Here is a tiny trained network, its code and every weight. The questions are about switching its units off for an input and a class, where a switched-off unit gives its printed mean instead of its output.

import numpy as np


def w(rows, s, z=0):
    codes = np.array(rows[::2]) - 128.0
    scale = np.full(codes.shape[1], s)
    scale[-1] = z or s
    return codes * scale


def norm(h):
    return h / np.sqrt((h * h).mean(-1, keepdims=True) + 1e-5)


def f(y):
    return y / 2 * (1 + np.tanh(0.7978845608 * (y + 0.044715 * y**3)))


def log_softmax(a):
    a = a - a.max(-1, keepdims=True)
    return a - np.log(np.exp(a).sum(-1, keepdims=True))


def net(x, mask):
    res = np.array(x, float).reshape(1, 4) / 4 @ E
    u = 0
    for l in range(2):
        y = f(norm(res) @ A[l][:, :-1].T + A[l][:, -1])
        res = res + np.where(mask[u : u + 14], y, B[l][:, -1]) @ B[l][:, :-1]
        u += 14
    return log_softmax(norm(res)[-1] @ U[:, :-1].T + U[:, -1])


A, B = {}, {}
E = w([
[110,239,180,92,29,135,122,171,136,126],'x0',
[116,109,161,2,208,139,128,223,121,139],'x1',
[107,15,167,160,42,124,125,213,132,121],'x2',
[85,179,216,255,230,119,96,223,66,105],'x3',
],0.0028)
A[0] = w([
[125,119,106,84,94,134,132,89,136,130,10],'L0N1',
[123,192,128,67,35,125,125,129,138,128,28],'L0N2',
[136,91,118,84,92,127,131,101,128,132,19],'L0N3',
[136,112,108,90,89,129,126,91,130,127,7],'L0N4',
[122,29,128,97,40,125,132,148,145,125,26],'L0N5',
[110,111,137,67,140,140,129,135,149,137,13],'L0N6',
[134,92,123,5,140,127,137,152,126,132,31],'L0N7',
[121,157,130,95,72,128,134,146,133,145,32],'L0N8',
[139,121,99,165,53,129,135,44,132,127,31],'L0N9',
[128,65,106,117,148,127,130,99,131,137,5],'L0N10',
[134,33,87,108,164,127,132,65,137,131,14],'L0N11',
[122,158,113,90,144,127,128,85,144,125,35],'L0N12',
[137,172,99,60,152,122,133,38,137,129,42],'L0N13',
[113,119,130,159,87,129,134,86,141,144,6],'L0N14',
],0.013,0.0022)
B[0] = w([
[91,152,150,142,134,134,160,131,225,181,192],'L0N1',
[159,61,210,110,184,148,187,40,93,86,241],'L0N2',
[79,95,142,195,120,136,147,157,216,167,188],'L0N3',
[84,137,149,149,120,129,157,132,223,177,188],'L0N4',
[140,175,73,168,80,179,133,154,2,232,250],'L0N5',
[140,125,82,127,110,76,89,155,145,64,163],'L0N6',
[123,141,77,46,166,48,42,198,180,72,230],'L0N7',
[152,108,174,140,124,141,156,51,115,66,177],'L0N8',
[128,108,74,57,142,29,40,208,165,52,254],'L0N9',
[143,158,216,106,127,129,149,61,97,83,170],'L0N10',
[162,58,196,118,163,151,196,31,110,73,225],'L0N11',
[115,112,114,193,60,132,140,162,53,118,178],'L0N12',
[144,166,90,152,95,176,124,152,38,233,251],'L0N13',
[159,184,89,75,172,110,67,151,131,92,171],'L0N14',
],0.014,0.0082)
A[1] = w([
[138,108,74,207,64,119,93,59,155,88,82],'L1N1',
[127,129,90,125,35,158,163,94,195,113,78],'L1N2',
[130,141,140,155,78,122,131,110,129,117,81],'L1N3',
[136,142,104,148,152,147,114,97,138,136,91],'L1N4',
[125,117,79,96,37,143,178,87,225,179,6],'L1N5',
[113,158,48,74,141,111,36,141,202,14,59],'L1N6',
[156,99,225,119,124,224,177,15,144,32,70],'L1N7',
[149,193,36,173,42,222,103,111,50,174,22],'L1N8',
[96,182,178,211,149,118,110,167,105,53,69],'L1N9',
[70,188,151,200,159,150,142,156,254,186,91],'L1N10',
[68,84,149,177,150,193,135,165,195,183,112],'L1N11',
[129,108,91,156,108,110,72,49,134,150,91],'L1N12',
[82,116,96,129,77,150,108,108,149,105,75],'L1N13',
[21,189,155,252,156,178,105,124,243,131,79],'L1N14',
],0.0082,0.0021)
B[1] = w([
[129,114,141,110,169,157,128,143,109,126,115],'L1N1',
[147,43,102,52,146,112,126,144,121,187,116],'L1N2',
[158,74,64,31,132,113,135,107,132,184,117],'L1N3',
[149,77,135,11,84,142,131,144,125,162,119],'L1N4',
[56,111,178,160,248,145,133,181,126,107,157],'L1N5',
[147,191,93,80,80,39,98,149,176,73,253],'L1N6',
[162,109,199,124,101,118,185,19,107,74,238],'L1N7',
[141,177,105,165,78,156,149,176,50,181,225],'L1N8',
[126,50,91,57,215,143,132,155,86,181,186],'L1N9',
[120,121,122,146,51,105,194,115,191,160,182],'L1N10',
[120,186,110,101,75,116,167,99,188,153,180],'L1N11',
[134,130,171,25,118,147,143,172,109,135,121],'L1N12',
[156,128,91,33,161,144,169,123,123,141,109],'L1N13',
[68,140,187,184,129,112,162,132,224,123,178],'L1N14',
],0.013,0.0066)
U = w([
[143,143,84,81,143,68,55,172,155,63,161],'0',
[158,87,190,119,148,147,163,25,106,84,144],'1',
[67,109,135,147,150,131,178,153,211,190,127],'2',
[141,158,94,167,93,172,125,163,42,184,152],'3',
[139,158,121,140,77,122,130,103,142,115,199],'4',
[126,123,110,179,126,213,35,84,178,117,2],'5',
[124,129,97,154,127,252,42,82,185,112,19],'6',
],0.011,0.0051)

Each question gives the input, the list of numbers given to net, and the class t.
The units are the neurons (one row each of A and B). Each row of codes is followed by its name. A weight is (code - 128) times the scale printed after its matrix; where a second scale follows, it is the last column's (A, B and U).
mask holds one flag per neuron, layer by layer. A switched-off neuron (its flag False) gives its mean, the last column of its row in B, instead of its output. The means were averaged over made-up inputs and are rounded, as every weight is.
A unit's drop is (log p(t) with every unit on - log p(t) with that unit switched off) / (log p(t) with every unit on - log p(t) with every unit switched off).
The circuit of an input: a set's keep is (log p(t) with only the set's units on - log p(t) with every unit switched off) / (log p(t) with every unit on - log p(t) with every unit switched off). Starting from the 12 units with the biggest drops (on a tie, the unit counted first), units are removed one at a time, each time the one whose removal leaves the highest keep (on an exact tie, the one counted first), for as long as the keep stays at least 0.8.
units of the circuit, in order: the units of the circuit, biggest drop first
top k neurons: the k neurons with the biggest drops, biggest first
top k neurons in layer l: the k neurons of layer l with the biggest drops, biggest first
input [-7,-1,-1,-7], class 1: top 3 neurons	[L0N11; L0N10; L1N7]
input [-7,-3,5,-3], class 1: units of the circuit, in order	[L0N11]
input [-5,-5,-5,-2], class 0: top 2 neurons	[L0N9; L0N5]
input [-4,3,6,4], class 3: units of the circuit, in order	[L0N2; L0N9]
input [-4,1,-6,-8], class 2: top 3 neurons	[L0N1; L0N5; L0N13]
input [-7,3,8,3], class 3: top 4 neurons	[L0N5; L0N2; L1N8; L0N8]
input [-6,-1,6,-7], class 2: top 2 neurons in layer 0	[L0N3; L0N2]
input [1,5,-8,-8], class 2: top 4 neurons in layer 0	[L0N1; L0N4; L0N5; L0N3]
input [2,6,8,-2], class 3: top 2 neurons in layer 0	[L0N5; L0N9]
input [1,-8,-6,2], class 0: top 2 neurons in layer 0	[L0N9; L0N5]
input [4,-2,8,6], class 3: top 3 neurons	[L0N9; L0N2; L0N3]
input [4,-7,2,-7], class 0: top 3 neurons	[L0N9; L0N14; L0N2]
input [-5,3,-2,4], class 1: top 2 neurons	[L0N9; L0N7]
input [2,-2,-8,6], class 3: top 2 neurons	[L0N9; L0N2]
input [1,1,2,-7], class 2: units of the circuit, in order	[L0N3]
input [4,1,-5,-3], class 3: top 3 neurons	[L0N13; L0N12; L0N11]
input [2,3,-1,-4], class 2: top 4 neurons	[L0N3; L0N9; L0N1; L0N4]
input [5,3,2,-3], class 1: top 2 neurons in layer 0	[L0N2; L0N9]
input [-4,-4,-3,1], class 0: top 3 neurons	[L0N9; L0N2; L0N5]
input [2,1,7,-1], class 3: units of the circuit, in order	[L0N5]
input [-8,-4,7,0], class 1: top 2 neurons in layer 0	[L0N11; L0N13]
